Here is a tiny trained network, its code and every weight. The questions are about switching its units off for an input and a target symbol, where a switched-off unit gives its printed mean instead of its output.

import numpy as np


def w(rows, s, z=0):
    codes = np.array(rows[::2]) - 128.0
    scale = np.full(codes.shape[1], s)
    scale[-1] = z or s
    return codes * scale


def f(y):
    return np.maximum(y, 0)


def softmax(a):
    e = np.exp(a - a.max(-1, keepdims=True))
    return e / e.sum(-1, keepdims=True)


def log_softmax(a):
    a = a - a.max(-1, keepdims=True)
    return a - np.log(np.exp(a).sum(-1, keepdims=True))


def net(x, mask):
    ids = ['ΓΛΠΣΦβεηξ'.index(c) for c in x.split()]
    T = len(ids)
    res = E[ids] + P[:T]
    u = 0
    for l in range(3):
        q, k, v = (res @ M[l].T for M in (Q, K, V))
        z = softmax(np.where(np.tri(T) > 0, q @ k.T / 2**0.5, -1e9)) @ v
        res = res + np.where(mask[u], z, O[l][:, -1]) @ O[l][:, :-1]
        u += 1
        y = f(res @ A[l][:, :-1].T + A[l][:, -1])
        res = res + np.where(mask[u : u + 8], y, B[l][:, -1]) @ B[l][:, :-1]
        u += 8
    return log_softmax(res[-1] @ U[:, :-1].T + U[:, -1])


Q, K, V, O, A, B = {}, {}, {}, {}, {}, {}
E = w([
[225,101,102],'Γ',
[188,187,106],'Λ',
[181,222,158],'Π',
[231,87,134],'Σ',
[136,187,142],'Φ',
[97,88,102],'β',
[8,99,95],'ε',
[201,161,201],'η',
[121,109,178],'ξ',
],0.016)
P = w([
[70,67,138],'0',
[110,145,2],'1',
[122,96,166],'2',
[92,182,67],'3',
[140,123,187],'4',
[94,186,69],'5',
[168,159,213],'6',
[98,186,78],'7',
[181,169,221],'8',
[115,198,83],'9',
],0.0071)
Q[0] = w([
[33,53,122],'0.h1',
[228,1,183],'0.h1',
],0.0096)
K[0] = w([
[76,2,156],'0.h1',
[225,25,139],'0.h1',
],0.0079)
V[0] = w([
[248,167,253],'0.h1',
[199,222,58],'0.h1',
],0.0035)
O[0] = w([
[3,10,19,252],'0.h1',
[94,62,104,172],'0.h1',
],0.0056,0.0037)
A[0] = w([
[175,169,58,71],'0.n1',
[108,68,144,60],'0.n2',
[96,141,171,211],'0.n3',
[100,62,57,83],'0.n4',
[14,58,150,2],'0.n5',
[86,33,161,33],'0.n6',
[67,254,96,48],'0.n7',
[115,101,59,30],'0.n8',
],0.0093,0.0025)
B[0] = w([
[31,140,121,199],'0.n1',
[121,110,161,156],'0.n2',
[181,177,100,251],'0.n3',
[161,97,80,194],'0.n4',
[187,218,128,177],'0.n5',
[86,103,196,177],'0.n6',
[110,47,9,209],'0.n7',
[66,135,131,156],'0.n8',
],0.013,0.0022)
Q[1] = w([
[181,155,156],'1.h1',
[3,42,220],'1.h1',
],0.0056)
K[1] = w([
[255,204,69],'1.h1',
[161,156,160],'1.h1',
],0.0097)
V[1] = w([
[101,117,26],'1.h1',
[1,96,124],'1.h1',
],0.0064)
O[1] = w([
[255,206,75,252],'1.h1',
[148,156,67,10],'1.h1',
],0.009,0.0011)
A[1] = w([
[189,44,200,30],'1.n1',
[107,100,198,83],'1.n2',
[174,123,86,127],'1.n3',
[93,183,72,196],'1.n4',
[91,140,68,4],'1.n5',
[141,48,161,204],'1.n6',
[81,254,207,85],'1.n7',
[205,70,189,112],'1.n8',
],0.0098,0.0035)
B[1] = w([
[42,230,85,223],'1.n1',
[94,164,176,176],'1.n2',
[96,151,160,221],'1.n3',
[199,188,180,240],'1.n4',
[51,2,158,172],'1.n5',
[141,74,69,236],'1.n6',
[97,42,31,198],'1.n7',
[13,145,116,255],'1.n8',
],0.014,0.0042)
Q[2] = w([
[247,30,225],'2.h1',
[133,90,205],'2.h1',
],0.016)
K[2] = w([
[7,233,159],'2.h1',
[84,190,57],'2.h1',
],0.018)
V[2] = w([
[117,87,1],'2.h1',
[128,15,192],'2.h1',
],0.0071)
O[2] = w([
[12,131,2,255],'2.h1',
[231,175,158,51],'2.h1',
],0.0056,0.0033)
A[2] = w([
[147,110,150,77],'2.n1',
[108,70,113,245],'2.n2',
[174,111,34,67],'2.n3',
[195,75,85,63],'2.n4',
[165,90,139,255],'2.n5',
[135,194,170,17],'2.n6',
[120,132,250,149],'2.n7',
[58,88,154,100],'2.n8',
],0.015,0.0044)
B[2] = w([
[129,138,124,128],'2.n1',
[147,44,61,241],'2.n2',
[98,251,129,177],'2.n3',
[133,88,202,142],'2.n4',
[167,61,175,151],'2.n5',
[157,65,150,137],'2.n6',
[121,231,80,134],'2.n7',
[154,165,206,254],'2.n8',
],0.019,0.0086)
U = w([
[198,177,93,113],'Γ',
[141,198,178,154],'Λ',
[220,172,137,164],'Π',
[129,151,2,21],'Σ',
[191,222,90,73],'Φ',
[142,93,175,89],'β',
[215,176,123,98],'ε',
[194,45,71,255],'η',
[76,83,83,87],'ξ',
],0.0094,0.0032)

Each question gives the input, a string of symbols that net reads in full, and the target symbol t.
The units are the heads (2 rows each of Q, K, V and O) and the neurons (one row each of A and B). Each row of codes is followed by its name. A weight is (code - 128) times the scale printed after its matrix; where a second scale follows, it is the last column's (O, A, B and U).
mask holds one flag per unit, layer by layer, with each layer's heads first. A switched-off unit (its flag False) gives its mean, the last column of its rows in O or B, instead of its output. The means were averaged over made-up inputs and are rounded, as every weight is.
A unit's drop is (log p(t) with every unit on - log p(t) with that unit switched off) / (log p(t) with every unit on - log p(t) with every unit switched off).
The circuit of an input: a set's keep is (log p(t) with only the set's units on - log p(t) with every unit switched off) / (log p(t) with every unit on - log p(t) with every unit switched off). Starting from the 12 units with the biggest drops (on a tie, the unit counted first), units are removed one at a time, each time the one whose removal leaves the highest keep (on an exact tie, the one counted first), for as long as the keep stays at least 0.8.
circuit, biggest first: the units of the circuit, biggest drop first
most important unit: the unit with the biggest drop
top k neurons: the k neurons with the biggest drops, biggest first
top k neurons in layer l: the k neurons of layer l with the biggest drops, biggest first
input η η η η, target η: top 2 neurons in layer 1 : (1.n1, 1.n4)
input Σ Γ ξ η η η Γ η η Φ, target η: circuit, biggest first : (1.n5, 0.n7, 2.n2)
input η η Φ Λ Σ η Σ η Σ ξ, target η: top 4 neurons in layer 0 : (0.n6, 0.n7, 0.n2, 0.n1)
input Σ Π η η η η β, target η: most important unit : 0.n6
input η ξ η η η ε, target η: top 2 neurons in layer 1 : (1.n5, 1.n1)
input Σ η η, target Λ: top 2 neurons : (1.n1, 2.n8)
input η Σ Γ η, target Σ: top 2 neurons in layer 1 : (1.n4, 1.n2)
input ξ Σ ξ Σ, target Σ: circuit, biggest first : (2.n3, 2.h1, 2.n2)
input Γ Φ Σ η η η Σ, target Λ: circuit, biggest first : (2.n8, 1.n1, 1.n8)
input Π ε η ξ η Φ Σ, target ξ: top 3 neurons : (1.n6, 1.n8, 2.n2)
input ξ η η, target Λ: top 2 neurons in layer 1 : (1.n2, 1.n1)
input Φ η η η ε, target Φ: top 2 neurons : (1.n7, 0.n3)
input η η ε η Γ Σ Σ ξ, target Σ: top 4 neurons : (0.n5, 2.n8, 1.n7, 0.n3)
input η η ξ Σ Σ Φ Σ Σ Γ ξ, target Σ: most important unit : 2.n8
input ε ε η ε Σ η Φ, target Π: top 2 neurons in layer 1 : (1.n4, 1.n6)
input Σ η η ξ Σ Σ η Σ Φ η, target Σ: top 3 neurons in layer 0 : (0.n7, 0.n4, 0.n1)
input Σ Σ ξ Σ Σ Σ η Σ, target Σ: top 3 neurons in layer 2 : (2.n3, 2.n2, 2.n8)
input ξ Γ η η Γ, target Σ: top 2 neurons in layer 1 : (1.n5, 1.n6)
input Σ η Λ β ξ η η η η Π, target η: top 3 neurons : (1.n5, 0.n7, 1.n1)
input η Σ Σ Σ Σ Σ Σ, target ξ: circuit, biggest first : (1.n8)
input Σ Σ η Σ ε, target Φ: top 2 neurons in layer 2 : (2.n3, 2.n2)
input Γ η η η η ε, target η: top 3 neurons in layer 1 : (1.n5, 1.n1, 1.n8)
input η Γ ξ Σ η η η η Σ Π, target η: top 3 neurons : (1.n5, 0.n7, 1.n7)
